Each row has a class, written after it.
[   1  118  -49  145  103  151  -27 -205   13 -106   77  -21   64   34
  -30   50   55   12 -134   39   -1  219  -18   -5  144  -50  -70 -137
 -108  134  -85   13   30   23   97  213  172 -279 -108  126  -15   75] : til
[  38   69   -3   37   30   67   -9 -315  -81  -13   13  219   43   32
  123   69  -15  -21 -156   27  -64 -102  -80 -114  -36   39 -207 -164
    8  146 -116  192    4  104  173  158  210 -246  136   23  -80  184] : Befu
[  85  134  137 -107  -41  -67   13   10  217   40  -88   14  -29 -164
   13  -58    5 -132  -95  -10   72   13  -38 -134 -180  -38   95  165
  -33    5  158    0 -113  -10   41  151  189  -38 -134    0   25  183] : minet
[  77   67  227 -346  111  -15  132   63  105  110 -135   12 -246  352
  -39 -198  351 -194  -56  111    8  112  -14 -218  -50 -445   95   86
  137  183 -117 -154  125  120   24  -83 -153 -124 -444  260  106  369] : minet
[  86 -176 -254  170 -267 -115 -135  142  186  242 -299 -362 -176  -71
   67 -304 -352   19 -156   88 -172  281   57  -21   58  -63 -267 -115
  148 -175 -295 -595  180 -144 -229  190 -163   68 -140 -323 -109  121] : ren
[  14  136 -113  106   52  163   69 -136   95  -68  -96   36  -30  -81
   10 -127  -77  -73 -251   19   30  134  -95 -135  122  -64  -22   93
 -122  -99   75 -134  -47   76  -19  386  165 -281    8   74   48  227] : ver
[  61   86   73   80  -19   23   77  -93 -104 -169  176  -64   38  154
  -22   59   21   97  -21  -49   67   78  -46   83  207   -9  -25 -108
   50 -132    4   33 -223   43   69  231   96 -282   66  154   92   47] : minet
[ 214  188   40 -323  -74 -448    6  148 -151  -24  164  240 -378  504
   60  338 -103  116  262 -124 -518 -334 -167    6  -15   87 -403  -64
  -17  221 -168 -155  510   -5 -102 -208 -470 -111  375  -29 -184  433] : lobam
[ 167  -21  114   -2  -87   27   24 -242  180   18   11  191  -74  -41
  202 -116   15  -33  -97  112   89 -107   -4 -172 -156 -106  -99   20
 -174  304    7  120    7   82   82   79   83   -3  244 -218   47  415] : ver
[-232  -39 -226  -17  143   14  260 -358   15   76   68  103  317 -144
  147 -125   -4   66  100  124  162   95  -37   19 -162  -26 -153   19
   59   22  -25   79  -83  121  148   67  104   19  -55  -16  -93 -227] : vevi
[ -75   -3   52   38 -122   50  -89 -189  -26  -41  -68   63   25    4
  121  -71  -99   24  143  -34  -35    9   -8  213  -76   70 -204 -187
   17   97  -34   29   39  -10   46  -15   -7   78   74  -44  -78 -183] : mase
[ 211  -50 -104 -114 -265   18  252  103  -14  -35  107  -19 -221  214
  189 -496  -94 -232 -223   31 -204  507 -117 -241  506  100  -61 -296
 -213  281 -168 -150  405  191 -301  222  102 -309   47 -173   25  899] : Befu
[-358  128  -85 -382  315   53   34 -540  332   94  -58  -27  -49  143
  -92  -24 -160   46  101 -217  116 -227 -239  161 -318 -362  261  293
 -399  -45  379 -188   61 -159 -251   41   19  120   29   -4  136  -28] : lobam
[ -67   -7 -124 -156  220  113  358 -246  -96  -76   83  -14  122  119
  -56 -188   16  155   53   35  193   66  -58  112  131  -67   89   -4
  -41  -72  -24  -11  -53   74    4   86   16  -33  -60  153   31 -180] : faruf
[ 156  -51  -30   56 -192   34  -84  114  -96    7 -119  -13 -182  272
  -40 -204   26    1  108   80 -172   15   33   51  110  144 -137 -161
  135   85  118   35  236  -45  -63 -173 -184   25  103  -28  -18  199] : faruf
[ 191  145  -98  253 -170  197 -269   94 -108 -264 -176  -15 -245  389
   47   28   64  102 -189  -51  -32  430   99  316  352   89 -193 -301
   74   40 -101 -132  242   40  -22   84  229  -92 -117  -67  -52  151] : fegit
[  28   66 -154   59  -56 -104   10   -9  -90  -57 -121   31 -193  165
  110   84 -160  -43   82  -65 -141   84   37   40   14   81 -106 -161
   -4   58   77 -158  105   16  -13 -141  -26  -24  183   39   17   31] : Befu
[ 305 -187  -18  -76 -190 -419    2  -58  174  278   61 -221   28  454
   19  461 -181  -36  175  -15 -197  -11   39 -256  -90   41  -35  -14
  -29  263 -262  -80   80   81  138    5 -599 -122  470 -209  214  392] : tevu
[ 254  -12   93  113 -142 -172  -49  209 -127 -157  -11 -161 -198  288
   26 -128  -89   62  199   -3  -51  114   67   30  372   -7    0 -135
  235 -262  259  -79 -290   23 -119  116   65 -149   93  -91   97  369] : mase
[-142   98 -510  100   19  228 -147 -101   82  -77 -259   48  -62 -222
  123 -214 -168  -76 -342   39 -394 -210  -19   43  -35   78 -324   37
 -230   69  -53 -227  566 -157 -307   56 -258  173   97 -142 -151  -59] : tevu
[-421  126 -361  184   69   27   72 -348   93  -29   70   95  246 -214
   61   33 -144   22  -83   22   80   26 -170   75 -148  115  -92  -93
 -111  152  -15  109  -54   69   63   44  326  151   -7  -55  -39 -165] : til
[  24   85  124    9   27    7  130   12   84   32  -96   54  -60   17
  -24  -48  -43  -68  130  -42  -36  -61   -8  -29 -101 -101  -66  257
  131  -34   36  -34 -219   44   30  163  163  -29  -13   30  136  241] : minet
[ -47   12  -77   47  -97  -76   29 -126   30   43 -134   79  -76   -3
   80 -155  -97  -41  115 -108  -25  122    4  188  -70   -5  -78  -78
  -10    8  130 -213   50  -33   49 -160   -5   21  231  -87   58  -61] : faruf
[  21   60 -138  240 -179   70 -358  190  -44  -39 -162    6 -176  -24
   19   43  -68  -74   18  -16 -140  118   72  113  -63   81 -151 -137
   84   11    0 -123  128 -108   -6 -135  -17   -5    5  -12  -58  -75] : til
[  42    2  -23  135 -185   -1  -57   24  -28   50 -134   39 -167   89
   19  -86 -106  -93  198  -62  -84   60   30  106 -101   23    0 -104
   80   -2  138  -20   17  -25   17 -220   23   86   21   42  106   49] : vevi
[ 128  118 -116  206   48  100   75   20  -28 -158  -20   57   -4  118
   49  -46   -7  106  -85    9  -81  161    9   89  303  -37 -154  -61
   82 -100  -82 -110  -55   90   99  260   69 -255  166    9    0  123] : faruf
[-158  125  -80   25  124  144  -10 -150   82  -81   13   27  167 -221
    7  -24   18 -100 -233    8   42  -77  -42  -44   17   45  -43   67
  -54  -57   68   51 -122   53   80  286  220  -98  -60   47  -13  -82] : ren
[-348  205  -13  371 -314   79   52  481   43   93  -54  -37 -332 -150
 -133 -383 -193 -276  191  -60 -150  273    9 -243  268 -178  -44   17
   45  -13  133 -252  -23  -46 -106 -213  -84   63 -197  104   79  328] : ren
[  39  168   11   15  105   23   64 -176  -81 -102  175  -27   89  156
   29   23   50   71 -155   18   -9  141  -54  -75  213  -17  -47 -180
  -65  124 -133   85  -62   55   64  245   66 -192  141   42  -12  190] : minet
[  57  115  -73  218  -20   50   10 -157   41 -103  -94  -53   52    0
   25  -17  -77    5 -156   28   53   47   20  -15  130  120 -135  -55
   65 -161   96  -60  -99   -7  135  258   65 -202  185  -74   13   42] : til
[  41  145   -8   66   71   96   60 -170    3 -147  -41   64   39  151
  -36  214   22   24  -51  -38   -9  121 -108   67   78   89   -3  -60
  -34   -4   59   -1    4   71   66  189   97 -327   58  180   45   33] : minet
[  35  115   22  -62   88  102  140 -256   -7  -61  117  175   67  -73
   65 -127  167   38  -19   11  107  -73   27  -42  -45 -163   31   81
  -63  -55   69   79  -59  -51  134  124   37 -232   40  162  -27  -82] : tevu
[   1   27 -127  231  -86   25  -12  -66  -81  -39 -185  -48  -93  233
   -2 -115 -110   39  199    1 -182  110   34  206  211   77 -156 -211
  111   -3   63 -124  125   79  -30  -73 -145   53  232  -40   82   -8] : fegit
[-105   -7   -4 -433  140  -27  121 -413  167   14  -22  276   52    9
  165 -139 -119   47  -49  -30  219 -203 -110  -71 -355 -166  124   96
 -247  162   89  -10    7   56  -75  109  283  -32  143 -185  -52  186] : mase
[  73   55 -190  166   18  104  138  -94  -98 -249  -95    9  -70  125
  170   29 -173   -1 -171   13   57  -41   80 -112  141  -17 -154   -9
   45 -253   87 -125 -220   -1  -15  294   84 -296  216  -32   75  183] : minet
[-138  171 -153  113  177  192  132 -185 -139 -187  -86  186   74  -37
   56  152  -21  -31 -201  -14   39  -28  -32  -77   67  -64 -189  -73
    1  -16 -117   27 -131   75   89  216  200 -310   11  167  -27   25] : vevi
[ -60   50   18  249 -285  106 -212 -228  381  130 -121   16  -24 -122
   33 -338 -236    3    1   37   -1   25 -182  104   -7 -205 -267 -299
  -76  182  228  -85    1    6   82 -119  125  183  209 -379   23  248] : ren
[ 208 -100   12 -137   92   84  333  -49  288  174 -168    5  103 -101
   23 -315    2  -60  147  136  121 -110   85 -115 -152 -102   96  290
  126  -32   73  -93  -91  -77   12  -92 -272  111   26  -40  142  -36] : til
[  13    6    1   98 -130  -68 -102  -92 -176   -3  -48   90 -100  198
   57   -9  -26   39  166   38 -161   61  -33  126  -49  114 -201 -236
  126  186   88  118  168   24  -12 -220  117   71   58  -39 -104   88] : minet
[  86  185  378 -217 -169 -360 -413   -1  -53  194   15  364 -372 -102
 -131 -102  412   14  128  141  -94  -60 -150 -248  -91 -375  124 -358
 -223  469   63   55  348  181   80 -283  -55 -283 -158  201 -189  512] : ver
[ 326  -76  151 -116   38   53  311  -52  102    1 -218   84 -113  217
   64 -167   85  -39   63  108   38 -119   64 -175  131 -151  -87  206
  117   -3  223  -54 -101  -11  -86   35 -220 -139  104   -3  187  453] : lunub
[-166   33 -196  -54  -41  -67   22 -139  204   89  -40  131   41 -155
   93   29   23  -38   56    8   71  -62  -95   -5 -290  -28  -48   85
 -112  136  131   75  -77  -74   20  -19  121  152  -43  -39  -28   -7] : faruf
[  46    1 -126   95 -225  -53 -111    3 -162    2    7  143 -236  212
   76  -62  -33    0  147  -15 -133   90   15   45  -29   67 -138 -237
   -6  238   62   87  185  -78  -37 -267  109   35  134 -107  -85  262] : faruf
[-228  158   54  196  -46  111 -400  167  246  164 -313  -65 -160  -60
 -333  -15 -172  -68  334   36 -271 -387  -51   27 -371  -62  172  121
   55   97  293  272   33  -39   -6 -170  206  527 -337   -5  -32    7] : mase
[ -98 -107  177  -74 -237 -110 -146 -184  270  183  148 -119   -9 -371
   74  -56 -149 -195  -83 -118  108 -171 -117  -63 -342 -182   92   80
 -193  119  -22   23 -222 -147  156  -37  203  151  -41 -197   13 -195] : faruf
[  95  -48  101   54 -179   78   34  -86   29  -51 -195   -4 -174   32
  147 -177 -160 -122   68  -59   -2   41   45  146 -108  -34 -183  -10
   85   -2  113 -104  -17  -84   37 -100  -16   41   76  -35   46  -99] : faruf
[-242   -4  198 -169  -98  -80 -151  -97  -11   26  161   44  -58 -225
   48 -257  -64   -5 -102  -55  295   95  -21  -86  -71 -193  205 -192
 -275   54  230   38  -75  -44  -44  -44  458   16 -129 -146 -135  131] : lunub
[ -71  142   30 -140   44  -89  109  334   66 -135  135  -17 -107  -19
  -62   31  -66  -16 -222 -290  155   89  -91   39  183 -279  295   21
 -207 -240   67 -358 -255  -53 -148   15  106  -95  203   36  198  112] : lunub
[ -41  -68  -69   -7   34 -220   72 -213  -69  104 -444  250  102  329
  154  177   19  160  297   65 -168  -46    5  293   46  163 -320 -196
  426  179 -156 -190  203  129   30 -389 -426   85  252  -19  -54 -292] : ver
[-130   51   20   -3  113   68  191 -308  116   52  -92  122  165  -99
    8 -137   36  -90  203   93   25 -163   -3  -59 -106   29  -74  221
  124   54  164  110 -131  150  209  138  134 -123   -2   60   52  -59] : lobam
[ -94  191  203  152 -161   70   95 -119  252  -39  -21 -202   40 -131
 -128 -360 -170   18  361 -104   12  332  -60  403  396 -107  -35  -28
  -42   77  257 -100 -163  131  158   78  422  252 -436    2   68 -177] : lunub
[ 230   22   29  -15 -173   -2  -96  -36  -45   -8   48  146 -191   63
  108 -191    4  -44  -46  -56  -50   97  -27   85  -12  -70   -7 -126
  -94  125  -30  -57  133  -28   37 -132  136   32    5    5   -6   80] : til
[ -50  -10  -42   45 -138  -66  -25 -109    4   19 -126  158  -78    1
  110  -89   20  -51   92  -10   26    1   43   26 -101   -1 -137   -1
    7   36  258  -95   42  -35   74 -189   12   22  113  -16   14  -21] : tevu
[ -78 -117  156   15    7  254   57 -237  390  113 -505 -267  188 -425
  -36 -409  -88 -388 -338  -16  140   -3   25   46  -85  104  -80  421
   61 -185  251 -293    2  -22   51   72 -377  131  -77 -143  284 -303] : faruf
[-213  -49 -178   10  267  216  291 -339  -33  -26   57  -44  349   23
  -45 -149   31   89   81  113  158  111  -17   71  134  109  -52  -34
   59    2   52   96  -81   63   28   81   71  -20   -5   26   15 -241] : fegit
[  55  149   67  -67  121   73  134 -274  -40  -51   77  163  -16  214
  -33  -84  162   87  113    9  -26   24  -59   72  171    6  -14   13
    6   77  169   59   77   65   38   56   89 -249   40  150   48  235] : minet
[ -13  111   15  214   -2   14 -169  -75 -131  -62   76    5    4   98
  -68  -44  122  147   51   30  -60   80   -2   94  204  -26  -90 -147
   97   23   10   92  -94   16   80   98  217  -90    2  -11  -51  100] : vevi
[ 212  -80   57  -19   -6   76  216  -40  200   65 -244  119   26   38
  100 -201  -18 -100   58  169  -93 -155   11 -226  161   27 -178  160
   33  190  141   34   70  118  -35    8 -234   23  159 -160   86  390] : lobam
[  62   74  -42   10  -95    3  -63 -110  -71  -49  -50   81 -102  183
   81  -27  -43  -43  140 -109  -87  153   32  192  -58   72 -107 -157
  -30   14   45 -114  199  -17   69 -103 -122  -56  241  -25   35  -12] : tevu
[ -94  112   -9 -275   74  -37  132 -215   69   99  -86  228  -11 -116
   74 -187  130 -164  -80  -21  107 -108   45 -233 -216  -71   -7  190
  -78   33   99  -94   19   48  139  155   96 -265  111   10  -10  189] : Befu
[-220  153  124  -89   48 -268  -86   75  -99   53  377   27  -86   80
 -308 -158  190  240   61  -74   76  187 -390  118  190 -215  433 -345
 -169  -73  -28  -18    9  189  -42  -32  346   -1 -112   43  -60  210] : mase
[ -53  -10  -12   76  -92  -38   14  -25  -57  -15  -60  144  -63  105
   82   33    8  -94  220  -42 -105   65   59   89  -71   41 -221  -18
   61  105  100  -67  118    2   39 -159  -73 -120  172    3   20   65] : til
[ -27   22  -47   36 -109  -38   31 -165  -43  -13  -77   86  -27  168
  148 -157  -97    7  115   -9  -49  197   66   99   77  129 -124 -212
  -19  133   73 -119  165   64   17  -73  -43  -43  228  -81   26  137] : minet
[-218  145 -116  254  -22  201  103 -254  -23 -193   61   61  189  -69
   60    8 -162   11 -116  -77   36  108  -31   76   92   74 -224  -29
 -112  -18   67   88 -123   60   88  314  297 -166   79   11   10   20] : minet
[  -9  132  -47  339  -77  283  165  111   67  -25 -424   72 -125   66
  -80 -623  179   -9  136  133   50  194  243  108  601 -248 -486   70
  357  -94  470 -387   11   20  114 -260  -92  -59  -71  -30   87  204] : til
[ 351 -100  154  128   16    1  301   15  168   -3 -338   68  -28   79
  141 -106   16  -39  116  175   43  -25  150 -148  151 -109 -205   65
  179   68  220   20 -168   99   21  -66 -176   17  107 -111  178  414] : lobam
[-235  -24  -55  -92   16 -114   56 -297  -54   62  290   93  251 -101
   51  190   -2   22   83  -58  144 -116  -62   -9 -269   21  -85  -53
  -84  128  -44  228 -217  -44  147  -19  170  -19   57   14  -52 -171] : ver
[   5  -27    4  175 -239  -97  -32   36  -77  -47 -122   31 -227  203
  147 -128 -167   51  227  -44  -21  191   92  229  104   29 -106 -200
  107   37  121 -155   66   83   -1 -221  106  117  139 -109   42   78] : vevi
[ -78   76 -299  304   -8  342  -72    2  128  -93 -100  -75   22 -143
   54  -48 -163 -102  -86   43  -96  124   34   32   81  -32 -162    6
  -42  -89  -43  -98  -29   13   38  230  109  -59 -187   26   40  -27] : minet
[ 312  -81   24  -20   55  120  183  151  167  -45 -347   14 -106  -36
  155 -221 -137  -36 -178  134   67   85   17 -159  141  -40  -61   55
   44  -88   64 -220   11   53 -166   43 -198   34   70 -122   67  254] : Befu
[  33  -20    8  -41 -132 -190  -48 -151 -148   -2 -108  167 -174  236
  111   47  -49   28  146 -112  -12    5   43  144 -104   35 -129  -59
   94   52  221  -55   -2  -58  -63 -208  151  -22  134  -62   46  196] : lunub
[ 215    9  237  -45   -1   41  165  -39  203   60 -150   84 -118   -8
   73 -312  151  -47   71  113   61   16  -29  -84  158 -287  -67   42
   10   52  205   -3 -103   77   28   23  -17   81 -143  -11   69  354] : mase
[ -58  -28  254 -363  -15  -18   -4 -229  263   73  249 -141  200 -237
   -5  -64   86 -204 -341 -209   88 -150 -161   17 -229 -111  119  300
 -198  132 -166  -49 -111 -177   33   99  150   75 -160 -142   66 -232] : minet
[   9  141  -10  100  130  192  141  -23 -130  -82  -59  145  -25   96
 -131  -57  149   52    6   66  -14   89  -33  -66  304  -14   -1    1
   28   -6   56   67   72  113   25  110  113 -230  -68  208  -19  183] : tevu
[  69  -55  -17   79 -127  -72    8  -59   -3   39  -78   -6  -46  136
  -15  -80  -61    2  120  -25  -46  146  -14  103   53   78   38 -126
    3  171  106  -73   73   24  -15 -252   46   93   88  -61   98   43] : vevi
[ -15  200  -22  220  -53  132  -54  -40   12 -104   79   90   -5  -25
  -25   51   18   35 -115  -33  107  184  -45   11  122  -37   43 -161
  -36    5  104  103 -130   23  107  104  315 -191    2  108  -22   74] : ren
[  21  -64  -62  -32 -128   89  -14 -135  -65  -29 -150   89  -90  235
  120 -188   -8  -63   89  -13 -104   52   57  151    0   -6 -204 -110
   33  164   73 -110  219   14  -50 -176  -59    0  140  -85   39   77] : minet
[-191  127   64 -103   68  -34  139 -230  229  -17  169   25  284 -133
    0  -67  -33  -60 -110  -91   31  -62 -173  -12  -93  112   87  163
 -163  138   33   98  -94   45   86  223  186   27  159  -87   41  -83] : lobam
[  93   29   89  -47    4  -14  244 -100  213   17  -51  110  145 -120
   12  -35   10  -63   25  -74  179  -48   25   17 -237  -37   53  303
   -6 -117  140  -31 -198   14  161  130   34  -83  102   42  163  -47] : til
[ 110 -132 -214  236 -235  400 -112 -110  195   82 -115 -160 -315  257
  230 -407 -253 -174   20  304 -246  119   86 -179  135  -33 -214 -249
   63  262 -122   54  220   96   20  170  138   29 -370   66   31  407] : Befu
[   5  103 -129   90  142  110   30   20   10  -94  -83  -50    6    8
  -33  -11   30  -14 -209   53  -72   40  -93  -73  219  126   -5   21
   -2 -205  106  -67   50    0  -48  272   53 -168  -24   79  -67   10] : lobam
[-162    6 -108  -64  200  147  240 -228  -29  -72  156   48  333 -118
   63  -23   63   14 -144   32  219   49  -34  -21  -30   24   12  -26
 -106    4 -129   95  -88   11   98  122  -54  -58  118   77  -25 -316] : til
[ -73   45 -139 -172  170   33  117 -248  -59    6  217  139  187   27
   25   49  118  100   59   22  141   11  -90   44 -279  -23   26  -92
  -43   -3  -79  153  -52   -5  135   70   94 -101    3  123 -106 -183] : mase
[ -94  -43  124  -75  -14  -87   78 -178   23   23  -60  135   51  -99
  140  -74   36  -88  103   15   33 -171  134  -69  -21  -18 -200  145
   61  172  116  125 -135   20   59  -23   30  -11  -43  -63   39  191] : faruf
[  46  223  -32  278   18  133  -73    3    8 -125   87   -3  -45  -20
  -80 -113   69  -33  -55   66 -111  107  -31  -52  279  -20   28 -130
    9  -46   10  123 -150  159  164  348  359 -188 -174  156   53  219] : fegit
[ -47  350  -35 -582  155  -46  184  -83  520   22  154  195 -139 -159
  188 -387   74  -76 -338 -194  165    2 -176   64 -199 -437  416  274
 -364 -109  -20 -458  110  -17  -27  225  118  -26 -118  155   46  -34] : ver
[ -64  -64 -186  -75  -85   25  -83  247   66  136 -129 -272  -79  107
 -104 -121  -75 -202   17   77  -93   18   -5 -183   30  108   87   26
   89  -37  116  -69  143  -98 -207 -116 -264  173  -45 -155  -24   62] : ren
[  -9   86  102   72   35  -20  115   38  -19 -106  -27    2  -25   72
  -22   -8   28    2 -121   39  -53   20  -67 -110  312   51 -234  -14
   14  130   88  -12  -15   18 -115   44  -59  -48  140 -129   39  423] : lunub
